Below is a small trained network, with its code and all its weights. Each question gives an input and a target symbol and asks what happens when units are switched off, that is, made to give their printed mean instead of their output.

import numpy as np


def w(rows, s, z=0):
    codes = np.array(rows[::2]) - 128.0
    scale = np.full(codes.shape[1], s)
    scale[-1] = z or s
    return codes * scale


def norm(h):
    return h / np.sqrt((h * h).mean(-1, keepdims=True) + 1e-5)


def softmax(a):
    e = np.exp(a - a.max(-1, keepdims=True))
    return e / e.sum(-1, keepdims=True)


def log_softmax(a):
    a = a - a.max(-1, keepdims=True)
    return a - np.log(np.exp(a).sum(-1, keepdims=True))


def net(x, mask):
    ids = ['ΔΞΠαβγεζθμστω'.index(c) for c in x.split()]
    T = len(ids)
    res = E[ids] + P[:T]
    u = 0
    for l in range(2):
        r = norm(res)
        for j in range(3):
            rows = slice(4 * j, 4 * j + 4)
            q, k, v = (r @ M[l][rows].T for M in (Q, K, V))
            z = softmax(np.where(np.tri(T) > 0, q @ k.T / 4**0.5, -1e9)) @ v
            o = O[l][rows]
            res = res + np.where(mask[u + j], z, o[:, -1]) @ o[:, :-1]
        u += 3
    return log_softmax(norm(res)[-1] @ U[:, :-1].T + U[:, -1])


Q, K, V, O = {}, {}, {}, {}
E = w([
[124,103,154,88,73,166,66,138,124,190,99],'Δ',
[162,203,82,127,145,89,130,144,194,140,4],'Ξ',
[110,106,169,137,109,85,160,91,137,173,158],'Π',
[44,113,95,209,45,235,154,109,128,135,131],'α',
[147,39,142,115,80,125,149,117,125,53,110],'β',
[93,47,30,116,157,133,72,88,122,199,109],'γ',
[77,124,176,169,192,95,48,240,142,31,186],'ε',
[50,82,140,59,168,149,240,149,131,126,72],'ζ',
[161,60,149,138,135,140,101,145,91,165,54],'θ',
[117,93,147,201,142,180,135,39,187,127,37],'μ',
[138,75,58,187,61,123,127,171,64,193,166],'σ',
[157,111,187,190,51,193,189,141,132,107,102],'τ',
[206,144,90,94,189,228,175,88,138,163,210],'ω',
],0.0037)
P = w([
[160,113,157,125,140,139,148,67,2,147,99],'0',
[159,124,146,124,153,133,129,113,76,178,114],'1',
[155,119,141,125,150,126,130,124,108,176,128],'2',
[156,122,138,126,141,121,127,133,144,166,132],'3',
[155,121,137,129,130,116,127,143,169,161,134],'4',
[155,122,133,130,117,116,125,151,197,158,138],'5',
[152,132,131,142,116,108,114,153,212,154,132],'6',
[150,129,127,144,109,111,107,163,231,152,135],'7',
],0.0044)
Q[0] = w([
[168,150,155,111,109,190,155,101,61,117,119],'0.h0',
[128,117,153,127,212,113,123,109,82,166,122],'0.h0',
[158,142,97,135,170,164,151,114,130,131,213],'0.h0',
[129,184,133,132,154,114,104,130,76,85,158],'0.h0',
[161,58,163,168,145,153,123,156,154,230,104],'0.h1',
[134,105,94,146,115,123,145,149,254,164,128],'0.h1',
[103,163,122,101,84,97,104,61,69,99,112],'0.h1',
[105,154,128,141,160,107,85,159,98,143,135],'0.h1',
[98,156,116,130,182,128,95,109,19,27,164],'0.h2',
[141,28,190,138,175,189,143,130,167,200,110],'0.h2',
[182,81,76,128,131,220,177,143,223,218,80],'0.h2',
[117,170,131,180,168,122,100,130,147,204,158],'0.h2',
],0.006)
K[0] = w([
[149,130,161,114,113,182,125,113,95,127,105],'0.h0',
[108,154,95,123,168,124,171,116,59,143,106],'0.h0',
[143,154,122,125,184,160,129,112,111,104,180],'0.h0',
[140,148,116,143,130,88,105,79,90,97,116],'0.h0',
[154,76,119,101,125,161,186,135,182,177,127],'0.h1',
[138,104,125,133,129,154,110,176,254,135,151],'0.h1',
[110,179,151,109,149,102,111,77,96,99,114],'0.h1',
[160,113,130,131,101,156,124,79,82,114,122],'0.h1',
[133,119,127,100,85,104,167,51,128,184,97],'0.h2',
[108,112,139,124,164,149,109,204,199,106,133],'0.h2',
[100,143,184,174,174,104,83,211,158,75,155],'0.h2',
[98,138,125,185,175,178,115,139,134,178,135],'0.h2',
],0.0072)
V[0] = w([
[132,115,112,116,144,169,182,178,47,111,166],'0.h0',
[144,191,64,78,197,178,132,89,128,120,191],'0.h0',
[149,166,196,89,125,192,136,145,177,91,154],'0.h0',
[97,81,167,172,146,139,79,253,154,110,137],'0.h0',
[228,124,118,134,104,204,157,136,138,120,168],'0.h1',
[166,143,112,155,63,139,89,107,116,143,183],'0.h1',
[80,153,161,231,152,88,111,159,110,102,145],'0.h1',
[50,145,142,114,113,174,186,173,134,184,153],'0.h1',
[128,203,99,98,167,126,150,115,124,208,115],'0.h2',
[161,128,137,131,152,111,118,213,174,131,111],'0.h2',
[188,209,108,199,134,146,104,113,105,122,134],'0.h2',
[92,169,120,97,192,107,130,119,88,69,164],'0.h2',
],0.0038)
O[0] = w([
[141,160,121,123,165,153,38,220,230,76,102,201],'0.h0',
[127,91,222,189,65,117,49,154,101,69,43,71],'0.h0',
[108,154,108,120,159,67,13,64,28,107,156,98],'0.h0',
[163,238,45,120,209,143,141,14,88,77,65,94],'0.h0',
[40,111,68,65,113,43,162,101,62,55,60,201],'0.h1',
[136,89,198,10,161,109,220,87,181,77,57,61],'0.h1',
[178,138,193,113,145,216,115,242,149,225,59,3],'0.h1',
[199,250,157,165,120,41,101,86,23,108,106,207],'0.h1',
[141,219,99,44,164,201,162,103,169,122,126,125],'0.h2',
[165,156,122,152,147,83,60,156,122,83,44,164],'0.h2',
[195,108,75,103,39,154,173,206,237,97,147,68],'0.h2',
[116,97,67,145,170,24,188,104,180,132,160,91],'0.h2',
],0.0025,0.0026)
Q[1] = w([
[221,64,184,118,85,179,39,175,150,64,179],'1.h0',
[122,196,69,124,148,66,71,96,186,22,133],'1.h0',
[2,138,204,161,222,104,172,189,66,119,114],'1.h0',
[143,59,69,220,113,67,219,196,211,105,207],'1.h0',
[64,148,142,110,237,88,199,155,80,112,92],'1.h1',
[208,54,92,145,152,55,118,207,188,126,170],'1.h1',
[75,77,197,88,30,248,153,151,83,154,131],'1.h1',
[135,132,160,104,125,157,43,110,167,70,172],'1.h1',
[55,165,168,130,155,151,133,139,34,135,113],'1.h2',
[193,170,73,153,204,142,94,115,199,112,155],'1.h2',
[156,201,135,82,124,152,103,90,113,126,122],'1.h2',
[170,72,60,180,135,91,170,127,142,206,87],'1.h2',
],0.0059)
K[1] = w([
[113,47,144,99,102,128,149,185,153,125,65],'1.h0',
[94,125,102,153,118,1,150,90,135,111,115],'1.h0',
[208,119,132,201,186,120,120,131,91,144,175],'1.h0',
[113,138,162,83,183,110,219,199,203,72,207],'1.h0',
[171,153,127,234,114,146,59,90,108,146,147],'1.h1',
[80,140,137,152,84,187,151,97,219,108,79],'1.h1',
[166,57,164,48,137,177,137,148,50,181,131],'1.h1',
[89,62,124,146,98,78,154,207,120,112,112],'1.h1',
[140,109,120,122,164,106,188,89,76,182,126],'1.h2',
[103,144,111,158,192,74,92,129,157,75,171],'1.h2',
[151,140,49,114,118,84,142,91,156,113,130],'1.h2',
[138,164,182,125,151,220,144,161,145,83,183],'1.h2',
],0.0072)
V[1] = w([
[142,185,76,53,72,114,123,154,42,172,141],'1.h0',
[28,171,95,129,50,117,194,108,182,144,196],'1.h0',
[68,105,82,122,104,180,11,75,142,139,174],'1.h0',
[207,167,252,127,100,91,95,76,165,151,154],'1.h0',
[161,174,100,61,165,38,154,183,186,164,49],'1.h1',
[98,157,155,66,177,192,217,67,114,103,62],'1.h1',
[154,153,125,79,176,96,122,92,113,128,224],'1.h1',
[194,160,79,191,150,194,118,115,171,124,171],'1.h1',
[138,125,161,51,131,185,137,111,75,87,190],'1.h2',
[191,116,86,133,115,158,83,124,170,73,195],'1.h2',
[171,139,49,107,128,141,231,43,123,158,102],'1.h2',
[107,170,144,113,207,180,102,147,101,69,89],'1.h2',
],0.004)
O[1] = w([
[129,146,98,123,98,135,133,224,54,126,187,137],'1.h0',
[48,147,120,120,76,106,183,164,192,150,155,57],'1.h0',
[77,38,119,96,116,206,110,132,126,131,157,60],'1.h0',
[160,118,253,131,124,135,183,115,127,117,180,75],'1.h0',
[133,49,148,52,154,148,146,158,118,142,124,103],'1.h1',
[62,202,147,68,184,148,156,126,117,110,97,182],'1.h1',
[154,151,80,115,208,109,152,123,165,144,171,141],'1.h1',
[156,158,82,114,79,218,149,112,129,141,145,59],'1.h1',
[173,94,91,132,80,145,185,95,146,139,146,254],'1.h2',
[131,146,120,176,158,172,167,103,77,137,176,40],'1.h2',
[178,126,118,135,174,102,74,95,180,58,156,66],'1.h2',
[97,112,143,136,103,154,211,153,152,98,104,194],'1.h2',
],0.0047,0.002)
U = w([
[41,196,106,72,230,45,131,121,42,161,82,187],'Δ',
[188,243,202,174,41,97,138,113,69,63,76,40],'Ξ',
[158,135,229,139,138,68,162,126,192,211,199,145],'Π',
[182,129,146,23,115,153,147,212,214,117,57,92],'α',
[3,201,122,150,21,198,113,116,133,115,148,155],'β',
[74,62,200,43,77,182,118,178,33,133,191,253],'γ',
[195,174,47,87,176,159,184,29,125,77,202,211],'ε',
[108,121,94,187,193,213,195,183,129,125,138,2],'ζ',
[104,5,133,179,99,3,96,112,137,23,106,67],'θ',
[228,68,156,181,172,145,108,87,11,186,47,126],'μ',
[63,57,27,86,162,155,51,83,174,203,145,60],'σ',
[200,136,41,214,48,79,93,243,105,168,199,163],'τ',
[92,114,200,176,142,187,115,46,246,130,68,115],'ω',
],0.0069,0.0025)

Each question gives the input, a string of symbols that net reads in full, and the target symbol t.
The units are the heads (4 rows each of Q, K, V and O). Each row of codes is followed by its name. A weight is (code - 128) times the scale printed after its matrix; where a second scale follows, it is the last column's (O and U).
mask holds one flag per head, layer by layer. A switched-off head (its flag False) gives its mean, the last column of its rows in O, instead of its output. The means were averaged over made-up inputs and are rounded, as every weight is.
A unit's drop is (log p(t) with every unit on - log p(t) with that unit switched off) / (log p(t) with every unit on - log p(t) with every unit switched off).
The circuit of an input: a set's keep is (log p(t) with only the set's units on - log p(t) with every unit switched off) / (log p(t) with every unit on - log p(t) with every unit switched off). Starting from all 6 units, units are removed one at a time, each time the one whose removal leaves the highest keep (on an exact tie, the one counted first), for as long as the keep stays at least 0.8.
circuit, biggest first: the units of the circuit, biggest drop first
most important unit: the unit with the biggest drop
heads that matter: for each layer, one digit per head in row order, 1 if its drop is at least 0.15 and else 0, layers parted by /
input ω α τ Π Π ε, target Π: circuit, biggest first : 1.h0
input σ ω ε, target α: heads that matter : 111 / 000
input ω ζ α α ζ, target β: heads that matter : 000 / 110
input ζ ζ Π ζ, target Π: heads that matter : 111 / 110
input θ ω α σ ζ μ α ζ, target ω: circuit, biggest first : 1.h0; 0.h2; 0.h1
input μ Δ ζ ε α ε, target β: heads that matter : 101 / 110
input β α Ξ, target α: circuit, biggest first : 1.h1; 0.h2
input β α σ σ ω ε, target α: heads that matter : 111 / 010
input θ ζ Δ Ξ μ Π ζ, target γ: circuit, biggest first : 1.h0; 0.h2; 0.h1
input ε Δ ζ, target μ: heads that matter : 010 / 110
input ε θ σ, target μ: heads that matter : 010 / 100
input Π ω μ ω, target ω: circuit, biggest first : 1.h0; 0.h0
input γ α τ ω Ξ θ θ, target μ: heads that matter : 101 / 100
input ζ β ε ζ ζ τ, target τ: circuit, biggest first : 1.h1; 0.h1; 0.h2
input ζ β ω σ τ ω, target τ: heads that matter : 111 / 111
input Δ ζ ζ Δ ζ, target γ: circuit, biggest first : 1.h0; 0.h2
input ζ ω Δ ζ ω, target γ: circuit, biggest first : 0.h0; 1.h0; 0.h2
input ω ζ Ξ ζ, target α: most important unit : 1.h2
input σ ζ μ Δ ζ, target ω: circuit, biggest first : 1.h0; 0.h2; 0.h1; 1.h2
input ε Δ ω, target μ: heads that matter : 101 / 101
input ω ζ γ μ Ξ, target α: heads that matter : 001 / 010
input σ τ θ μ α μ ζ ε, target β: heads that matter : 101 / 011
input α ε ζ ζ Π, target τ: most important unit : 1.h1
input β Π ω ω ζ ζ Δ τ, target Ξ: circuit, biggest first : 0.h2; 0.h0
input ζ τ θ ζ, target Ξ: circuit, biggest first : 1.h1; 1.h0
input Π τ Δ σ ε ε, target ζ: circuit, biggest first : 0.h0; 1.h2; 0.h2
input ζ ω σ ζ, target ε: circuit, biggest first : 1.h1; 0.h2; 0.h1; 0.h0
